Below are the code and all the weights of a small trained network. Each question names an input and a class and asks about switching units off, where a switched-off unit gives its printed mean instead of its output.

import numpy as np


def w(rows, s, z=0):
    codes = np.array(rows[::2]) - 128.0
    scale = np.full(codes.shape[1], s)
    scale[-1] = z or s
    return codes * scale


def norm(h):
    return h / np.sqrt((h * h).mean(-1, keepdims=True) + 1e-5)


def f(y):
    return np.maximum(y, 0)


def log_softmax(a):
    a = a - a.max(-1, keepdims=True)
    return a - np.log(np.exp(a).sum(-1, keepdims=True))


def net(x, mask):
    res = np.array(x, float).reshape(1, 8) / 4 @ E
    u = 0
    for l in range(4):
        y = f(norm(res) @ A[l][:, :-1].T + A[l][:, -1])
        res = res + np.where(mask[u : u + 3], y, B[l][:, -1]) @ B[l][:, :-1]
        u += 3
    return log_softmax(norm(res)[-1] @ U[:, :-1].T + U[:, -1])


A, B = {}, {}
E = w([
[209,193,108,121,99,231,182,20],'x0',
[102,136,200,201,204,43,183,32],'x1',
[118,122,117,129,136,134,140,122],'x2',
[102,229,41,158,150,84,75,147],'x3',
[154,164,158,61,201,135,153,165],'x4',
[139,122,125,124,128,129,116,121],'x5',
[131,134,133,125,118,132,124,129],'x6',
[169,137,77,76,60,1,210,116],'x7',
],0.008)
A[0] = w([
[103,249,60,123,169,102,74,139,1],'0.n0',
[143,211,169,24,232,136,164,173,29],'0.n1',
[160,147,134,135,143,93,154,110,6],'0.n2',
],0.014,0.0064)
B[0] = w([
[193,122,160,242,104,150,255,237,254],'0.n0',
[115,5,17,126,179,159,86,38,247],'0.n1',
[104,104,148,150,127,80,145,121,149],'0.n2',
],0.0091,0.0066)
A[1] = w([
[84,125,105,220,23,126,87,87,2],'1.n0',
[107,188,160,171,226,219,77,149,89],'1.n1',
[206,247,110,109,158,194,150,61,14],'1.n2',
],0.016,0.0037)
B[1] = w([
[142,94,70,107,213,163,133,105,217],'1.n0',
[186,158,127,137,65,88,69,100,254],'1.n1',
[5,93,131,144,79,107,139,159,224],'1.n2',
],0.014,0.0075)
A[2] = w([
[166,34,251,66,110,188,155,122,8],'2.n0',
[83,135,158,94,214,71,34,237,5],'2.n1',
[133,175,78,36,105,223,98,227,102],'2.n2',
],0.017,0.0021)
B[2] = w([
[184,205,94,253,134,136,184,238,254],'2.n0',
[2,97,134,106,38,193,170,123,245],'2.n1',
[110,178,187,161,226,61,135,24,239],'2.n2',
],0.0085,0.0068)
A[3] = w([
[125,145,129,71,100,83,189,126,159],'3.n0',
[174,152,107,7,114,42,208,129,3],'3.n1',
[105,195,209,162,173,47,143,59,173],'3.n2',
],0.018,0.0007)
B[3] = w([
[148,149,128,106,53,177,81,116,199],'3.n0',
[209,133,108,139,84,185,1,108,199],'3.n1',
[101,177,194,28,192,84,160,145,254],'3.n2',
],0.0092,0.0072)
U = w([
[183,173,135,218,132,132,207,223,117],'0',
[2,86,135,113,58,155,121,163,145],'1',
[157,50,58,120,242,185,98,71,45],'2',
[201,179,144,94,71,126,30,117,251],'3',
[90,183,186,84,206,75,142,99,103],'4',
],0.0086,0.0013)

Each question gives the input, the list of numbers given to net, and the class t.
The units are the neurons (one row each of A and B). Each row of codes is followed by its name. A weight is (code - 128) times the scale printed after its matrix; where a second scale follows, it is the last column's (A, B and U).
mask holds one flag per neuron, layer by layer. A switched-off neuron (its flag False) gives its mean, the last column of its row in B, instead of its output. The means were averaged over made-up inputs and are rounded, as every weight is.
A unit's drop is (log p(t) with every unit on - log p(t) with that unit switched off) / (log p(t) with every unit on - log p(t) with every unit switched off).
The circuit of an input: a set's keep is (log p(t) with only the set's units on - log p(t) with every unit switched off) / (log p(t) with every unit on - log p(t) with every unit switched off). Starting from all 12 units, units are removed one at a time, each time the one whose removal leaves the highest keep (on an exact tie, the one counted first), for as long as the keep stays at least 0.8.
units of the circuit, in order: the units of the circuit, biggest drop first
most important unit: the unit with the biggest drop
top k neurons: the k neurons with the biggest drops, biggest first
top k neurons in layer l: the k neurons of layer l with the biggest drops, biggest first
drop when u is switched off: that unit's drop, to one decimal
input [0,-1,3,2,6,3,-6,-7], class 3: most important unit	1.n1
input [8,-7,8,0,-5,-4,-2,3], class 1: top 2 neurons	1.n2, 0.n1
input [2,0,6,-8,6,-2,5,-5], class 0: top 2 neurons	2.n0, 1.n0
input [-6,-1,-3,4,-6,-3,-5,-8], class 3: top 2 neurons	1.n1, 1.n2
input [-5,-1,3,5,-7,0,-2,-7], class 2: top 2 neurons in layer 3	3.n0, 3.n1
input [-4,-3,-3,-6,-6,-7,-1,-1], class 0: top 2 neurons	2.n0, 0.n1
input [7,1,-3,-5,1,0,-8,-8], class 3: top 2 neurons	1.n1, 2.n1
input [2,-7,-4,-2,-6,-4,-2,-2], class 4: top 3 neurons	2.n2, 0.n1, 3.n2
input [-4,5,1,-1,-4,8,-5,6], class 3: top 4 neurons	3.n1, 0.n1, 2.n2, 1.n2
input [-1,3,-5,-2,-3,4,-7,2], class 2: top 2 neurons	1.n0, 0.n0
input [-6,-8,-2,-6,-1,-4,-5,-4], class 4: units of the circuit, in order	2.n2, 0.n1
input [-8,6,-5,3,2,8,8,4], class 1: top 3 neurons	2.n1, 2.n2, 1.n1
input [-2,-5,3,6,-3,-3,3,7], class 3: units of the circuit, in order	3.n1, 1.n2
input [-6,0,-7,7,-1,-6,-8,-3], class 0: top 2 neurons	0.n0, 1.n2
input [3,-4,6,-4,1,5,4,6], class 3: units of the circuit, in order	3.n1
input [-5,6,-1,-7,-2,0,6,3], class 0: top 3 neurons	2.n0, 2.n2, 1.n1
input [7,-6,6,-5,1,-4,8,-3], class 1: top 2 neurons	1.n2, 0.n0
input [8,2,3,7,5,6,0,-4], class 1: top 2 neurons	1.n2, 2.n0
input [1,-7,7,-7,-8,3,-2,5], class 2: top 3 neurons	1.n0, 0.n0, 2.n2
input [-2,-5,-8,7,-3,-6,-7,2], class 0: most important unit	0.n0
input [-8,7,0,4,6,1,2,-3], class 1: top 2 neurons in layer 2	2.n1, 2.n2
input [-3,-5,5,3,7,-5,-6,3], class 2: drop when 0.n1 is switched off	1.4
input [8,-5,3,4,6,3,7,4], class 1: drop when 1.n2 is switched off	1.6
input [-1,-6,-4,-5,-2,-6,7,-5], class 4: drop when 3.n2 is switched off	0.3
input [8,-2,8,7,-2,-7,3,-1], class 1: drop when 1.n2 is switched off	2.6
input [6,1,-6,-8,-5,-4,8,-6], class 0: top 2 neurons in layer 2	2.n0, 2.n1
input [-2,-1,-7,5,-4,-7,6,-2], class 0: units of the circuit, in order	0.n0
input [-5,7,1,-5,7,6,3,-1], class 2: top 2 neurons in layer 0	0.n1, 0.n0
